V: [ 15 -25  15 -13 -17  -9 -43  -8  29  -2   8   5   7  -8 -48  -5  36  13
  61  39  29  55  39  23  -2  24  19 -44 -11  20   4   5 -82   0 -63 -58
  20 -19 -10  46 -20 -24 -15 -34 -13   5 -10  20  -6  48  30 -20 -62 -42
 -17 -38  27]
S: [ -9  29   6   2   8  30 -46  26  30 -30  20   4  61 -13 -27  30  33   3
  53 -28  29   5  32  33 -17  20   9 -66  -4 -45 -21  40 -77   0 -52 -49
   0  24  -3  23 -17 -36 -15 -10 -46   4 -11 -25 -18  31 -18  12 -21 -19
   7 -76   0]
T: [ -5 -10 -22  30 -31   2 -65 -17   7   8 -11 -68   8  17 -31 -30   8 -17
  22  30  -7  56  29  27 -10 -11   5 -15  41   3  14  11 -51  -4 -36 -31
  65 -36 -46  60 -12   0 -24 -60 -11  -4 -20  29  -3  35  38 -25 -75 -43
  -5 -34  12]
H: [-10  22 -15  22  -9  28 -59  10  15 -18   4 -47  43   5 -18   6  14 -14
  33 -19   8  15  28  36 -19   5   1 -40  27 -38  -2  32 -54  -3 -39 -36
  35  -5 -18  33 -10 -17 -19 -37 -34  -2 -15  -9 -11  27   1  -4 -42 -24
   6 -66  -5]
G: [ -5   1 -14  21 -19  11 -59  -4  14  -4  -2 -48  23   6 -30 -12  17 -10
  32  10   4  39  30  30 -11   2   7 -31  27 -12   6  20 -57  -3 -39 -36
  47 -21 -33  48 -12  -9 -21 -46 -22  -1 -18  11  -8  35  23 -15 -59 -36
  -2 -47   8]
D: [ -9  13 -14  20 -10  19 -58   5  16 -14   3 -44  36   4 -25   0  17 -12
  31  -7   7  24  29  33 -14   5   4 -39  22 -27  -1  26 -59  -1 -41 -36
  36  -8 -28  40 -11 -14 -20 -38 -29  -2 -17  -2 -10  32   7  -6 -45 -27
   3 -60   1]
F: [ -9   2 -12  20 -14  11 -59   1  19   0   1 -40  34   6 -42 -15  21 -12
  27  14   6  48  25  21 -12 -12   7 -36  23 -13  -7  19 -73   0 -44 -32
  41  -6 -33  46 -22 -10 -23 -38 -26  -5 -21  14 -14  37  24  -5 -55 -38
   1 -43  16]
J: [ -9   3 -12  20 -14  11 -59   1  19   0   1 -40  34   6 -42 -15  21 -12
  27  14   6  48  25  21 -12 -12   7 -36  23 -13  -7  19 -73   0 -44 -32
  41  -6 -33  46 -22 -10 -23 -38 -26  -5 -21  14 -14  37  24  -5 -55 -38
   1 -43  16]
C: [ -1   2  -2   9 -15  12 -51   2  20 -13   5 -27  26   0 -29   2  22  -2
  46   5  19  29  35  32 -12  14   8 -40  13 -13   1  21 -64  -3 -48 -44
  31 -13 -21  42 -11 -21 -15 -36 -25   2 -14   2  -9  36  12 -11 -51 -32
  -3 -56   9]
B: [-14  38 -16  26  -8  38 -56  17  10 -34  10 -50  51   1   4  26  14 -13
  41 -46  12 -16  32  49 -24  23  -3 -45  29 -58   1  46 -37  -8 -34 -36
  27  -4 -17  33   5 -23 -16 -36 -42   3 -10 -32  -7  20 -22  -3 -29 -12
   9 -87 -23]
rest: [-17  33] : [  5 -23 -16 -36 -42   3 -10 -32  -7  20 -22  -3 -29 -12   9 -87 -23]
rest: [-28  29   5  32  33] : [-17  20   9 -66  -4 -45 -21  40 -77   0 -52 -49   0  24  -3  23 -17 -36
 -15 -10 -46   4 -11 -25 -18  31 -18  12 -21 -19   7 -76   0]

Z: [  2 -21   6  17 -15  17  29   8  28 -24   7 -13 -36 -16   8  10 -12  -9
  -5 -40  16  15  13 -17 -16  23  23]
W: [  2 -28   6  17 -15  17  29   8  28 -43  -8 -13 -36  -1  52  10 -12  -9
  -5 -40  13  10  15  -6   9  23  23]
X: [  2 -28   6  17 -15  35  16   8  36 -24 -11 -13 -61  -1   8 -10 -12 -18
  -5 -40  13  10  15 -20   9  23  23]
R: [  2 -21   6  17 -15  17  29   7  28 -24   7 -13 -36 -16   8  10 -12  -9
  -5 -40  13  10  15 -17   9  23  23]
Y: [ 41 -28   6  17 -15  17  29  12  12 -24   4 -13   4  -1   3  10 -12   9
  -5 -40  13  10  15 -17   9  13  23]
P: [  2 -28  -9  17 -15  66   4   8  28 -24  17 -13 -36 -50 -11  10 -12  -9
  -5 -40  13  10  15 -17   9  23  23]
N: [-11 -28   6  17 -15  17  27   8  28 -24 -56 -13 -36  -1   8  10 -12  -9
   1 -40  -4  10  15 -17   9  -6  23]
E: [  2 -21   6  17 -15  17  29   8  28 -24   7 -13 -36 -16   8  10 -12  -9
  -5 -40  13  10  15 -17   9  23  23]
M: [  2 -28  -9  17 -15  67  29   8  28 -15  -8 -13 -36  -1   8   2 -12  -9
  -5  44 -20  10  15 -17   9  23  23]
L: [  2   1   6  17   7  17  17   8  28   6 -12 -13 -36  24   8  47 -12  -9
  -5 -40  13  10  15 -15   9  23  23]
Q: [  2 -28   6 -46 -15   0  29   8  28 -24  -8 -13 -36  -1  23  10 -12  -9
  -5 -40  13   5  15 -17 -23  23  23]
rest: [-1  3 10] : [-12   9  -5 -40  13  10  15 -17   9  13  23]
rest: [ -9  17 -15  67] : [ 29   8  28 -15  -8 -13 -36  -1   8   2 -12  -9  -5  44 -20  10  15 -17
   9  23  23]
rest: [-11 -13] : [-61  -1   8 -10 -12 -18  -5 -40  13  10  15 -20   9  23  23]
rest: [ -8 -13 -36  -1  23] : [ 10 -12  -9  -5 -40  13   5  15 -17 -23  23  23]

K: [ 53 -66 -17 -63  14  67 -51]
U: [ 46  47 -71 -21   3  45 -71]
A: [-21  11  45 -58  46 -44 -50]
rest: [-66 -17 -63  14] : [ 67 -51]
rest: [ 11  45 -58  46] : [-44 -50]

